In the rows, zero is written as 128.
Known rows:
befu: [146 107 126 120 130 126 152 129 102 153 169 143 162 133 151 119 132 108
 104  99 122 133 145 121 135 140 148 114 113 140 124 121 123 144 150 135
 140 113 105 133 152 142  83 102 117 113 135]
plude: [105 132 109 154  79  94 161 102 173 145 158 142  95 121 159 121 116 120
 135 164  82 135 136 107 108 142 142 150  92 156  72 145  76 142 128 140
 193 150 149 106 152 114 139 100 136  72 149]
topimal: [101 154 142 157 107 100 125 113 123 128 171 117 119 170 142 143  92 123
 137 138  96 162 152 142 108 168 135 134 126 145 159 171 117 113 126 110
 146 189  90 110 156 131 104 116  92  77 137]
siska: [139  93 143 108 127 129  95 156 113  90 145 145 147 127 112 168 108 144
 127 137 108 148 158 170 138 135 137 111 144 147 167 153 140 158 152 164
 103 138 100 100 166 126 106 123 133 145  82]
gapek: [131  52 107 122  93 139 112 178 146  83 142 151 103 109 120 136 121 141
 127 136 131 132 112 139 138 113 128 124 115 179 131 160 109 173 165 195
 126 103 146 105 157 106 117 108 150 157  79]
bigre: [127 170 172  98 103 137 186  83 130 181 162 137 117 115 117 120 152 105
 156 154  90 137 139 108 101 174 177 147 115 103 133 148  89 117 180  99
 166 159 125 147 121 128 142 131 108  80 126]
ruklu: [111 134 108 142 105 116 133 128 135 121 113 126 111  91 149 111 117 141
 103 139 122 126  82 126 113 119 119 126 132 152 110  79 133 147 149 127
 125  77 110 135 104 140 149 142 118 127 116]
kiflir: [114 104 114 117 114 140 126 137 153 111 123 138  97  70 135 125 125 123
  98 113 131 131  99 137 110 127 116 136 122 147 157 107 139 123 129 158
  78  86 139 128 116  99 100 132 104 133  66]
klapar: [130 120 170  87 193 178 107 160  98 172 101  99 157 153  79  78 172 157
 139 130 172 107 151 138 167 112 112 128 161  85 196 105 190 137 142 119
  99 124 127 191 118 118 117 141 142 191 114]
stostar: [120 142 139 125 134 135  99 125 112 121 138 113 147 113 119 140 131 146
 133 142 124 146 110 152 118 152 113 117 158 151 138 120 139 146 111  96
 105 117 105 135 122 142 128 110 140 142 125]
vunul: [113 144 148 124 123 150 106 141 128 121 130 113 154 116 129 131 119 145
 130 148 127 133  98 139 123 134 116 123 156 156 134 125 129 162 109 101
 128  99 110 155 135 158 134 102 149 151 150]
vedra: [143 104 119 136 143 139 108 149 126  96 104 138 122 106 122 146 120 135
 101 102 135 121 108 144 135 115 107 115 133 143 153 108 141 125 123 146
  85  97 123 115 108 131 112 135 133 168 100]
gravim: [122  95  88 154 106  98 148 135 182 114 127 114  85  94 132 163  99 125
 128 124  90 103 152 102 113 110 139 160  56 121  64 128  79 115  74 156
 158 144 190  36 133 129 150 129 146  82 156]
boror: [141 158 130 161 153 112 130 118 151 131 111 127 141 122 147 141 112 131
 102 121 117 136 130 120 120  92 130 126 139 129 125  95 134 122  91 123
 117 128 117 111 124 146 151 131 121 131 159]
zoklabres: [130  85 133 101 129 148  81 156 115  74 127 122 143  87  97 169 115 161
 119 133 128 128 127 172 131 129 113 116 130 150 158 137 149 147 114 160
  71  96 126  94 146 131 122 128 145 159  82]
trutofar: [125 135 126 127 136 132 106 137 116 114 116 128 129 126 133 136 126 137
 119 114 135 127 106 140 125 135 102 124 146 131 155 109 146 117 121 122
  95 117 109 152 118 126 116 127 117 140 117]
skoskur: [112 146 126 127 122 117 135 111 123 139 131 106 116 139 126 131 129 134
 134 123 120 133 130 128 118 160 108 140 114 121 138 125 123  96 104 105
 127 130 139 122 112 118 115 123 116  96 123]
nabe: [146 104 117 110 105 143  98 147 126  70 127 122 132  76 114 174 109 160
 125 143 116 146 136 158 130 108 132 127 120 151 137 114 149 143 129 151
  88 114 121  85 129 158 150 152 133 132 105]

Facts:
baskudu brudruk:trize
basok togru:plumem,plinol,brotu,druplo
bebra kuger:troplon,vutrok,plinol,flitol
befu togru:dami,natroske,klibrir
bemik togru:madum,penin,droben,voflok kuger:tege,voflok
bepenil brudruk:droben,reri kuger:troplon
bigik brudruk:stostar,bribre
bigre togru:skoskur,katrabrur,tretreva brudruk:klogel,pivik
bobrur togru:gaklam,zegak,tigro
boror kuger:vutrok
bregem kuger:kiflir
breklik togru:dami,druplo,zemuvan kuger:trize
briklel kuger:kiflir
briler kuger:bigre
briluk togru:stifludi,tigro
brotu brudruk:dripibres
brudur brudruk:flogar
brusan kuger:sobri
dami brudruk:magol,flisuflek
dimobur togru:sevu
divetrus togru:vedra brudruk:vunul kuger:drabuvu
drevuga togru:tege,mevum
drifler brudruk:fumur,brusan,drabuvu,magol
dripibres togru:penin,fabun
dritrul kuger:drabuvu
droben kuger:flisuflek
droplos brudruk:siska,zodri,reri,flisuflek
drosi togru:ruklu,brudur brudruk:kaplem
dubi kuger:divetrus,kliki
dubru togru:trastul kuger:skitrol
faflom togru:dami,vaskan kuger:trize
fastem brudruk:vedra
fepek togru:gaklam,bribre
flapli togru:vunul brudruk:zegak,grore
fleskal brudruk:skadras,gegrus
flifum togru:flogar brudruk:bobrur,plufan kuger:mubrim
fliplakis brudruk:trebul kuger:faflom
flisuflek kuger:dritrul
flitol brudruk:peran
flogar kuger:natroske
flokil brudruk:reri kuger:drerepel
florim togru:bribre,mevum kuger:divetrus,trize
fluskofus togru:gudras,fliplakis brudruk:plufan,kliki,sevu kuger:zavan
foskir togru:liteplun,dubi,tretreva,stirer brudruk:peran,vigi
fosusa brudruk:skastun kuger:tebrol
fumur togru:kliki
gaklam kuger:divetrus,bigre
gapek togru:sevu
gasa brudruk:semo kuger:kaplem,druplo
gegrus togru:fastem kuger:ploron
gigiro togru:trustidri,zoklabres,vafitra
gipliflis togru:kedun kuger:natroske,sakuro
gizas brudruk:biflel,tege kuger:rutrur
godir togru:vafitra brudruk:drerepel,dubru
godo togru:mobavo,vobuske
gofe togru:gudras brudruk:trutofar,mudi kuger:vutrok,plinol
gonok kuger:stakik,skitrol,faflom
graplus brudruk:riklin,dimobur
grasem kuger:zapli
gravim brudruk:tridrer,skitrol,droben,nabe,voflok kuger:kiflir,zegak,grasem
gudras brudruk:tume,drifletro
gusul brudruk:vuton,plisol
kaplem togru:milak,zasal
katrabrur brudruk:kloflas,sevu kuger:kaplem
keplon brudruk:skastun,bebra,dubi kuger:kliki
klalal brudruk:zumon,klapar kuger:magol
kleklik togru:dotren,graplus,vaskan
klikan kuger:magol,reri
klimil kuger:grore
klomi togru:gaklam
kodras togru:vigi,droben kuger:troplon,kovos
kugem kuger:gipliflis,fosusa,kovos
legis togru:tridrer,fabun,vigi,klapar kuger:stakik
lipur togru:fubrik
luni togru:tigro brudruk:drerepel,vaskan,trebre,klomi
luran togru:mubrim
magol togru:niklum kuger:gegrus
maplam togru:drudrol
masem brudruk:sakuro,nizo
megek brudruk:fuflin
meskor brudruk:vaskan,liteplun,sevu
mevum kuger:reri,tebrol
miklok brudruk:vaplam,flune,ploski
mobavo brudruk:bregem,klibrir kuger:bigre
mubrim kuger:ploski
muskor brudruk:trustidri,klapar
mutregron togru:gudras,masem kuger:tebon,pofes,drabuvu
nabe kuger:vafitra,bigre
natroske brudruk:tume,kiflir,flogar,trinok
nidun togru:bribre,skadras,bregem
nizo kuger:dritrul,skitrol
nopi togru:zumon brudruk:bemik,trustidri,vigi
penore togru:ruklu
plaso brudruk:kloflas,vaskan
plisol togru:vedra,muski,grasem
ploron togru:kedun,stifludi,nabe,gusul kuger:fluskofus
ploski kuger:vutrok
plude togru:drura,drifler brudruk:vaplam,flogar,basok,vobuske kuger:zeso
plumem brudruk:grona
pofes brudruk:kleklik kuger:troror
puplom togru:klotrik,zemuvan kuger:fluskofus
ravitrir brudruk:bebra,klapar kuger:skadras
reri togru:gudras,vaskan,vobuske kuger:pofes
riklin togru:briklel,briler
roki togru:stezepla brudruk:nebom,bobrur,bregem
ruklu kuger:bigre
rutrur togru:tretreva,bregem,trustul
sakuro kuger:florim,trinok
samim kuger:troplon,plinol
semo kuger:dubru,biflel,gegrus
seplir togru:biflel
siska togru:flogar,plumem,kodum,voflok
skadras kuger:troror,nabe
skastun togru:briklel kuger:fabun,nabe
skeranen togru:klotrik,kodum,mudi kuger:zavan,milak
skisigo brudruk:dotren,skista kuger:zavan,nizo
skista togru:fubrik,vaskan,zemuvan kuger:zeso
skitrol togru:meskor
skoskur brudruk:klimil
skovum togru:bregem brudruk:madum,zavan,bemik,dubru,skadras,klapar kuger:trastul
sobri togru:dami,tretreva,brotu
stakik brudruk:flune,liteplun kuger:drifler
stezepla brudruk:fumur,gonok,zavan,fuflin
stibre brudruk:vutrok
stifludi brudruk:mutregron,grona,penore,godo
stustekles togru:dami brudruk:klogel,ploski,grasem
suklur togru:stostar,gudras,kedun,plostos
suskom brudruk:tonil,zoklabres,drudrol
tabun togru:tebrol brudruk:dritrul,drabuvu,trebre,stirer,kifus kuger:gaklam
tebon togru:gudras,peran,ruklu,ploski kuger:drabuvu
tebrol kuger:natroske
tigro brudruk:vuton,kugem
tipla togru:stakik,bebra,vobuske brudruk:gaklam,vedra,reri
togu brudruk:kodum,kifus
tonil togru:penin
topimal togru:dubi,plaso,sevu brudruk:penore,briler
tovar brudruk:grasem
trastul brudruk:breklik,mubrim,seplir kuger:zodri
trebik brudruk:zoklabres,stirer
tretreva kuger:grasem
triflun togru:togu,stirer,gasa
trinok togru:klalal,kliki
troplon kuger:bigre
troror togru:gudras,ravitrir,grasem
trustul brudruk:penore
vabis togru:bigik brudruk:grona
vakigi togru:katrabrur,bregem brudruk:ruklu,vobuske kuger:skitrol
vibre brudruk:kifus,dripibres
vifudro togru:klalal,nizo
vutrok kuger:florim,zeso
zapli togru:sazu,tretreva brudruk:gigiro,zeso
zasal kuger:flitol
zavan togru:fosusa
zegak kuger:samim
zetru togru:kiflir
zipes brudruk:tume,tonil,tridrer,gapek,stirer
zodri togru:fosusa,kifus,megek kuger:dritrul
zude togru:klogel,vunul,trebre,zasal brudruk:liteplun,semo kuger:brusan
zumon kuger:troror
zusko togru:nabe,kifus brudruk:kleklik,suklur,zumon,pivik
zuton brudruk:pivik

Rows:
No name comes twice in this set of rows, the named rows included.
[123  99 127 120 109 126 128 130 144 101 139 163 105  98 147 135 121 127
 107 150 122 161 123 147 115 131 143 125 131 152 144 133 139 169 169 187
 108  98 112 120 141 100 129 134 115 141  64]  trinok
[138 109 112 130 108 129 112 138 149  90 112 148 122  88 152 129 117 155
 105 120 134 129  76 138 117 102 119 105 140 160 112  93 125 155 149 144
  99  53 105 138 102 138 146 137 133 162 127]  flogar
[152 109 148 106 126 129 154 106  89 162 174 155 174 118 155 141 135 110
 105  99 112 146 151 135 125 162 161 110 115 119 136 139 109 134 144 128
 126 119  99 124 140 143  81 106 107 120 123]  sobri
[128 112 125 139 134 106 152 131 128 160 146 150 143 124 170  90 141 131
  85 128 131 144 142 121 126 108 133 119 134 138 125  94 136 156 169 158
 134 104  99 155 157 121 109 116 109 133 107]  skista
[165 110 136 120 185 124 101 144 110 130  93 133 160 155 105 130 140 146
 131 125 161 108 163 142 146  82 136 127 148  71 135 125 173 102 105 170
  93 129 144 113 132 107 145 154 152 165 132]  gonok
[131  90 102 120 106 100 166 136 133 111 142 125  89 118 100 154 125 114
 141 141 102 115 210 115 127 121 161 174  59  90 115 153 120  95 150 210
 140 191 185  39 161  90 130 174 116  67  93]  tabun
[120 119 129 122 114  91 175  93  76 182 198 123 151 151 165 120 143 108
 117 116 119 158 171 123 120 184 155 135  85 111 117 139 127 100 134 115
 142 156 111 106 164 125  55  99  79  49 133]  stustekles
[144  92 111 113 157 149 127 159 118 131 120 130 149 112 134 109 156 131
 100  91 157 110 105 126 146 104 114 116 130 129 128  88 153 145 134 142
  99  83 135 139 126 131 113 135 135 176 119]  vaskan
[140 124 175  88 156 172 112 155  94 156  95 102 145 139  75 104 172 160
 151 146 153 110 157 126 159 104 146 131 141  80 150  96 185 140 166 130
 115 128 130 169 108 151 159 157 148 170 138]  skadras
[ 99 159 117 144  89  99 151 103 139 153 133 101  97 124 141 111 133 134
 135 151 108 143 121 104 105 138 135 159  97 119  94 104 122 114 126 105
 146 120 136 115 115 126 137 131 109  81 151]  mobavo
[122 140 165 125 149 139 163 128 122 171 152 112 134 193  88 107 150 120
 167 146 125 124 194  99 153 128 146 144 111  83 143 166 132 109 135 121
 181 221 160 134 160 117 118 133 123  91 150]  nopi
[134 140 136 138 163 148 136 130 115 144 119 146 147 141 138  95 149 102
 144 121 137 105 120 125 169 124  95  81 144 111 117 116 132 165 160 112
 163 165 116 194 165 155 132 151 150 161 131]  suklur
[104 124  78 100 129  95 119 100 120  89 139 102  98  65 119 156 119  90
 141 152  96 108 129 154 113 180  76 125  98 130  73 139 126 127 105 132
 119 183 173  86 175 129 114 141 136  78  55]  gudras

The same objects again, as new rows of numbers:
Known rows:
mobavo: [140 157  94 147 118 131 128 138 175 115 125 141 133 133 134 139 118 130
  99 123 140 123 160 134 147 135]
semo: [137 119 144 132 124 134 127 130 151 166 123 145 123 139 122 134 134 130
 150 137 126 123 140 126 129 131]
klikan: [137 136 128 134 123 127 129 136 143 151 126 144 131 131 132 135 130 129
 127 130 142 121 141 131 138 135]
vakigi: [134 161  89 134 135 122 120 121 117 164 144 146 144 127 129 155 141 128
 110 118 144 107 148 124 139 143]
nabe: [141 104 115 156 115 142 113 115 178 152 129 149 126 141 122 125 124 138
 146 144 115 140 130 133 130 116]
ploski: [145 109 146 161 119 139 130 132 155 151 118 143 124 144 144 148 119 128
 124 136 106 131 150 134 123  94]
muski: [141 132 119 126 117 137 135 125 142 120 115 143 125 134 122 140 122 124
 122 124 125 127 138 135 143 129]
penin: [136 117 126 135 127 133 128 124 130 108 124 153 130 134  93  95 117 122
 129 126 139 111 137 132 148 138]
maplam: [135 138 129  92 126 129 129 133 124 133 126 145 127 132 143 139 135 128
 127 126 131 121 134 127 137 144]
gudras: [149 144  90 165 115 139 137 109 160  94 110 145 126 133 116 145 109 116
  89 117 132 131 147 143 153 108]
luran: [135 141 129  91 125 129 130 132 126 135 128 146 127 134 144 142 134 128
 128 125 130 121 134 127 138 145]
briluk: [138 131 107 103 132 129 117 103 129 131 137 150 141 132 149 145 139 129
 120 132 116 132 114 129 129 122]
siska: [132 131 155  95 143 136 129 134 111 136 128 146 139 143 133 117 135 126
 133 146 108 110 135 115 132 143]
vuton: [157 141 167 135  97 132 106  89  77 160 124 130 153 160 157 123 115 128
 165 107 110 133 123 119 166 176]
klibrir: [137 122 136 141 125 145 135 131 114 150 120 144 126 140  93 136 124 125
 141 135 109 116 150 124 146 133]
zuton: [135 152 106 102 124 125 131 128 128 116 126 145 129 126 136 137 131 122
 108 116 145 117 143 133 148 146]
vafitra: [137 121 122 117 117 132 132 130 136 133 120 147 118 132 108 132 124 124
 138 119 135 122 141 137 146 143]
kaplem: [141 125 148  85 126 130 134 158 118 155 115 141 124 137 147 142 134 135
 158 129 121 124 124 125 134 138]

Rows:
No name comes twice in this set of rows, the named rows included.
[133 137 113  98 131 128 123 117 111 147 140 148 139 131 142 145 142 131
 131 128 123 119 123 126 134 140]  drevuga
[136 112 145 143 118 136 128 133 143 159 123 143 118 134 113 131 127 129
 144 138 129 129 141 130 138 133]  zumon
[158 153 102 174  93 126  93  47  83 127 134 137 166 147 145 121 112 125
 127  89 134 134 115 134 172 172]  tigro
[140 128 143 109 128 131 118 128 165 164 130 148 134 145 140 145 144 128
 133 143 114 124 117 123 111 124]  zodri
[134 170  99 122 137 132 134 132 107 118 131 140 139 131 125 147 128 122
  95 121 131 106 156 125 156 140]  stustekles
[135 132 120 148 130 138 132 131 100 125 126 147 133 135  98 124 120 124
 125 124 123 105 153 127 154 131]  plinol
[134 139 147 102 137 121 121 139 138 133 135 146 143 135 151 113 134 126
 116 137 136 113 133 121 128 141]  legis
[138 150 125 111 131 136 137 136 122 126 122 141 137 139 133 143 125 123
 114 128 118 116 148 123 146 133]  lipur
[133 148 100 150 121 127 126 131 124 147 136 143 128 124 112 147 131 127
 110 116 157 113 156 134 147 146]  gasa
[134 121 109 163 119 132 119 115 123 162 137 150 131 126 107 136 131 131
 129 129 142 123 133 135 139 128]  mevum
[133 124 159 105 139 128 120 140 136 143 132 146 140 141 143 108 135 128
 131 149 123 113 133 117 125 134]  bemik

Now the same objects, written a new way:
Known rows:
trize: [125 132 103 116 149 171 142 177 110 113 115 202 175 125 100 133 148 133
 147  86 144 147 119 119 156 163 122 115 147 151 145 132  94 113 125 126
  95]
boror: [126 129 102  96 154 164 142 182 110 122 130 209 145 122 106 130 154 127
 143  83 141 130 109 123 133 173 123 120 138 154 153 135  98 101  98 121
 105]
drosi: [127 118 145 156 155 141 140 142 101  99 118  85 129 132  90 125 154 152
 132  95  97 182 112 159 147 198 115 120 135 133 137 130  85  98  90 105
 136]
tridrer: [121 126 105 107 148 169 148 182 110 120 100 143 143 128 110 138 158 123
 145  89 154 142 117 127 129 171 115 114 130 152 121 134  97  98 119 125
 107]
nabe: [ 99 107  93 102 157 176 150 178 115 120 107 152 168 121 113 133 154 115
 150 100 130 137 109 142 105 175 112 117 135 154 105 133  85 101 125 120
 106]
vedra: [130 119  97 115 151 166 143 184 106 115 104 143 148 125 111 138 166 115
 151  86 159 141 112 127 133 161 115 116 116 147 142 124  98  97 145 118
 116]
fastem: [150 117 129 140 159 152 142 140 109 100 121  94 116 141  89 141 160 128
 144  99 122 172 121 164 144 187 105 130 123 128 205 125  83  86 125 108
 137]
tege: [124 129 107 107 147 171 148 181 111 117  93 140 150 124 108 139 155 123
 145  92 154 148 118 125 138 171 114 108 139 152 120 132  98 103 127 126
 103]
mutregron: [101 103 116 122 158 135 138 174  97 131 122 173 167 100 108 116 168 157
 138  78 110 148  99 109  79 170 122 117 125 153  55 129  89 121 124 139
 109]
triflun: [ 99 130 112 126 143 159 143 189  99 114  98 139 159 114 112 124 160 140
 141  82 133 150 105 126 135 171 125 105 130 153  73 131 101 109 107 115
 113]
zavan: [ 87 130 110 127 144 167 146 175  94 110  82 172 186  94 102 120 151 139
 153  90 138 157 115 125 171 178 126 105 100 145  43 133  97 120 120 121
 114]
nopi: [118 115 144 150 150 142 145 152 101  99 111 108 131 126  84 142 157 126
 128 107  90 182 109 158 161 212 119 117 141 128 131 131  89  97  86 105
 133]
gravim: [144 111 128 116 164 151 143 142 110 107 133 114  94 131  92 134 158 129
 140 100 114 159 114 168 127 201 106 133 123 131 199 133  84  77  93 103
 141]
vibre: [145 124 142 131 159 153 145 137 113 105 122  91 109 145  89 141 150 133
 137 102 113 176 125 164 145 202 106 130 136 134 187 135  83  89 101 115
 129]
muski: [120 126 106 105 148 168 148 182 110 121 100 147 145 124 109 138 157 122
 144  89 152 144 117 125 128 174 115 112 134 152 117 134  99  99 121 127
 107]
flokil: [162 103 110 155 163 145 133 141 100  94 135  92 108 141  94 144 178 113
 156  95 136 165 115 166 138 166 100 137  84 118 252 109  82  77 167  94
 155]
kovos: [117 117 100 111 150 174 146 183 115 117 106 160 166 124 109 138 152 126
 146  95 140 145 114 131 130 164 115 112 158 153 126 132  90 104 127 122
  98]
tabun: [112 111 136 155 160 144 138 140 107 103 139 107 138 140  93 119 150 151
 136  97  76 174 107 170 124 204 116 134 124 137 143 132  78 100  81 102
 133]

Rows:
No name comes twice in this set of rows, the named rows included.
[151 118 141 129 161 151 145 136 112 106 122  96 110 137  88 142 154 136
 136 103 116 177 125 158 138 199 105 128 138 132 182 134  84  89 108 119
 129]  masem
[149 122 140 133 162 145 141 135 110 109 144 149 113 144  84 136 154 139
 136  95 108 169 123 152 143 200 112 140 129 133 205 134  85  95  97 122
 127]  fliplakis
[111 127 115  99 145 178 150 190 121 136 115 100 135 161 119 116 142 173
 138  70 148 150 116 144 167 150 130 132 130 163 109 151  91  95 123 134
 122]  sevu
[ 98 157 140 140 155 137 125 154 101  98 126 131 146 108  86 128 161 171
 135  84  84 182 124 166 133 202 113 136  91 126 157 137  96 111  71 115
 138]  vakigi
[146 115 133 123 164 162 144 140 115  99 126 131 130 124  83 138 143 137
 143 110 109 173 121 165 161 197 109 123 158 130 196 137  78  90  97 102
 123]  flitol
[131 129 102 104 152 174 142 181 110 114 113 193 166 115 102 132 145 135
 147  89 150 144 115 120 160 163 121 108 160 150 148 135  96 106 114 115
  97]  zeso
[ 97 109 109  97 140 169 156 205 111 121  86 206 152 109  95 176 165  67
 128 122 135 149 108 120 164 205 126 104 151 138 101 136 108  98 115 130
 103]  klapar
[103 105  95  93 159 169 147 181 115 125 115 164 154 114 112 131 155 119
 146  97 129 134 105 136 104 176 114 120 131 154 105 136  86  97 114 123
 108]  ruklu
[129 129 102 101 154 169 141 180 111 117 126 212 162 118 102 129 148 134
 145  84 142 138 112 122 148 166 124 117 151 152 156 135  95 104 106 118
  97]  vutrok
[ 97 160 100  75 153 166 132 208 114 115 100 155 150  91 110 146 165 143
 141  85 139 144 120 141 103 175 107 113 119 148 141 143 112 100  87 123
 111]  bregem
[ 87 130 110 122 145 164 147 175  94 116  89 158 171  99 107 117 155 139
 152  85 138 151 114 125 151 180 124 111  90 148  48 133  98 118 109 122
 118]  gegrus

